Here is a tiny trained network, its code and every weight. The questions are about switching its units off for an input and a class, where a switched-off unit gives its printed mean instead of its output.

import numpy as np


def w(rows, s, z=0):
    codes = np.array(rows[::2]) - 128.0
    scale = np.full(codes.shape[1], s)
    scale[-1] = z or s
    return codes * scale


def norm(h):
    return h / np.sqrt((h * h).mean(-1, keepdims=True) + 1e-5)


def f(y):
    return np.maximum(y, 0)


def log_softmax(a):
    a = a - a.max(-1, keepdims=True)
    return a - np.log(np.exp(a).sum(-1, keepdims=True))


def net(x, mask):
    res = np.array(x, float).reshape(1, 7) / 4 @ E
    u = 0
    for l in range(2):
        y = f(norm(res) @ A[l][:, :-1].T + A[l][:, -1])
        res = res + np.where(mask[u : u + 6], y, B[l][:, -1]) @ B[l][:, :-1]
        u += 6
    return log_softmax(norm(res)[-1] @ U[:, :-1].T + U[:, -1])


A, B = {}, {}
E = w([
[111,135,132,105,108,138,108,158,90,102],'x0',
[96,181,129,234,44,128,76,203,188,217],'x1',
[97,104,21,120,66,254,222,127,43,166],'x2',
[105,110,104,112,118,91,117,153,121,131],'x3',
[228,167,37,137,106,93,43,84,50,171],'x4',
[145,148,158,113,116,152,136,119,124,131],'x5',
[145,138,148,128,124,166,126,114,129,113],'x6',
],0.0078)
A[0] = w([
[127,193,125,179,120,127,147,195,141,166,2],'0.n1',
[220,184,63,117,172,115,74,139,77,188,176],'0.n2',
[54,132,91,141,95,65,145,97,109,122,161],'0.n3',
[116,184,2,134,117,185,170,99,56,184,18],'0.n4',
[91,93,86,121,167,139,142,185,122,131,118],'0.n5',
[122,131,153,204,92,128,119,174,116,170,170],'0.n6',
],0.0066,0.0029)
B[0] = w([
[154,11,129,150,251,79,128,137,86,183,171],'0.n1',
[215,142,153,105,146,123,26,62,139,139,254],'0.n2',
[158,183,166,55,132,255,133,52,123,82,167],'0.n3',
[67,29,79,58,33,196,132,67,210,85,243],'0.n4',
[144,157,169,176,128,76,164,158,128,151,173],'0.n5',
[122,214,98,104,102,159,121,170,153,134,211],'0.n6',
],0.0077,0.0056)
A[1] = w([
[132,193,108,193,144,136,109,138,103,134,42],'1.n1',
[105,157,126,147,90,143,89,156,172,155,170],'1.n2',
[105,129,99,137,124,163,251,154,127,109,18],'1.n3',
[195,173,137,135,139,75,101,122,128,115,40],'1.n4',
[83,167,183,114,197,103,130,157,177,110,254],'1.n5',
[83,133,112,132,118,165,181,187,153,176,52],'1.n6',
],0.014,0.0021)
B[1] = w([
[143,101,180,124,82,38,97,73,98,202,155],'1.n1',
[75,170,78,248,96,178,123,166,164,185,205],'1.n2',
[72,169,203,134,143,13,126,119,121,148,222],'1.n3',
[83,139,165,154,173,68,169,233,81,66,213],'1.n4',
[153,108,40,78,67,211,95,31,134,139,247],'1.n5',
[221,88,142,135,191,155,178,210,107,111,203],'1.n6',
],0.012,0.011)
U = w([
[156,51,93,35,104,178,107,9,86,67,255],'0',
[122,148,51,173,50,240,83,133,171,182,237],'1',
[50,103,240,68,167,78,232,110,96,118,35],'2',
[150,75,173,203,165,180,238,243,95,178,64],'3',
[188,137,141,93,250,66,50,152,58,23,58],'4',
[109,184,139,225,97,41,22,197,84,139,21],'5',
],0.013,0.0029)

Each question gives the input, the list of numbers given to net, and the class t.
The units are the neurons (one row each of A and B). Each row of codes is followed by its name. A weight is (code - 128) times the scale printed after its matrix; where a second scale follows, it is the last column's (A, B and U).
mask holds one flag per neuron, layer by layer. A switched-off neuron (its flag False) gives its mean, the last column of its row in B, instead of its output. The means were averaged over made-up inputs and are rounded, as every weight is.
A unit's drop is (log p(t) with every unit on - log p(t) with that unit switched off) / (log p(t) with every unit on - log p(t) with every unit switched off).
The circuit of an input: a set's keep is (log p(t) with only the set's units on - log p(t) with every unit switched off) / (log p(t) with every unit on - log p(t) with every unit switched off). Starting from all 12 units, units are removed one at a time, each time the one whose removal leaves the highest keep (on an exact tie, the one counted first), for as long as the keep stays at least 0.8.
units of the circuit, in order: the units of the circuit, biggest drop first
k most important neurons of layer l: the k neurons of layer l with the biggest drops, biggest first
drop when u is switched off: that unit's drop, to one decimal
input [-1,7,2,-2,-7,2,4], class 3: units of the circuit, in order => 1.n6
input [-2,0,2,-6,0,-8,-1], class 2: units of the circuit, in order => 0.n2, 1.n3
input [0,-3,7,6,-7,4,-5], class 2: 2 most important neurons of layer 1 => 1.n3, 1.n2
input [-1,2,-1,5,-1,-6,-6], class 1: 2 most important neurons of layer 1 => 1.n2, 1.n5
input [-6,5,8,2,0,-5,1], class 3: 2 most important neurons of layer 1 => 1.n6, 1.n5
input [-6,-4,0,3,3,4,-6], class 4: 2 most important neurons of layer 1 => 1.n5, 1.n4
input [-7,2,5,7,-1,1,6], class 3: 2 most important neurons of layer 1 => 1.n5, 1.n6
input [4,-7,8,6,-2,8,3], class 2: 2 most important neurons of layer 1 => 1.n3, 1.n5
input [-6,-6,8,-6,-2,-1,4], class 2: 2 most important neurons of layer 1 => 1.n3, 1.n5
input [5,7,-5,5,-1,7,7], class 1: 2 most important neurons of layer 1 => 1.n5, 1.n3
input [-3,-8,-6,6,0,4,6], class 0: 2 most important neurons of layer 1 => 1.n5, 1.n3
input [1,3,1,-8,0,8,3], class 3: 2 most important neurons of layer 1 => 1.n5, 1.n6
input [0,0,4,3,0,-7,2], class 2: 3 most important neurons of layer 1 => 1.n5, 1.n3, 1.n2
input [0,-7,8,-1,-6,3,-8], class 2: units of the circuit, in order => 1.n3
input [4,8,-4,5,0,-4,-5], class 1: 3 most important neurons of layer 1 => 1.n2, 1.n3, 1.n5
input [-5,8,3,-8,-7,1,-7], class 3: 2 most important neurons of layer 0 => 0.n2, 0.n1
input [-2,5,4,-2,-1,-5,-4], class 3: drop when 1.n6 is switched off => 0.4
input [5,-3,-4,3,0,-7,-1], class 0: drop when 1.n5 is switched off => 0.8
input [0,-7,1,-6,0,8,0], class 2: drop when 1.n5 is switched off => 1.2
input [-5,6,-6,-6,-3,-1,-2], class 1: units of the circuit, in order => 1.n5
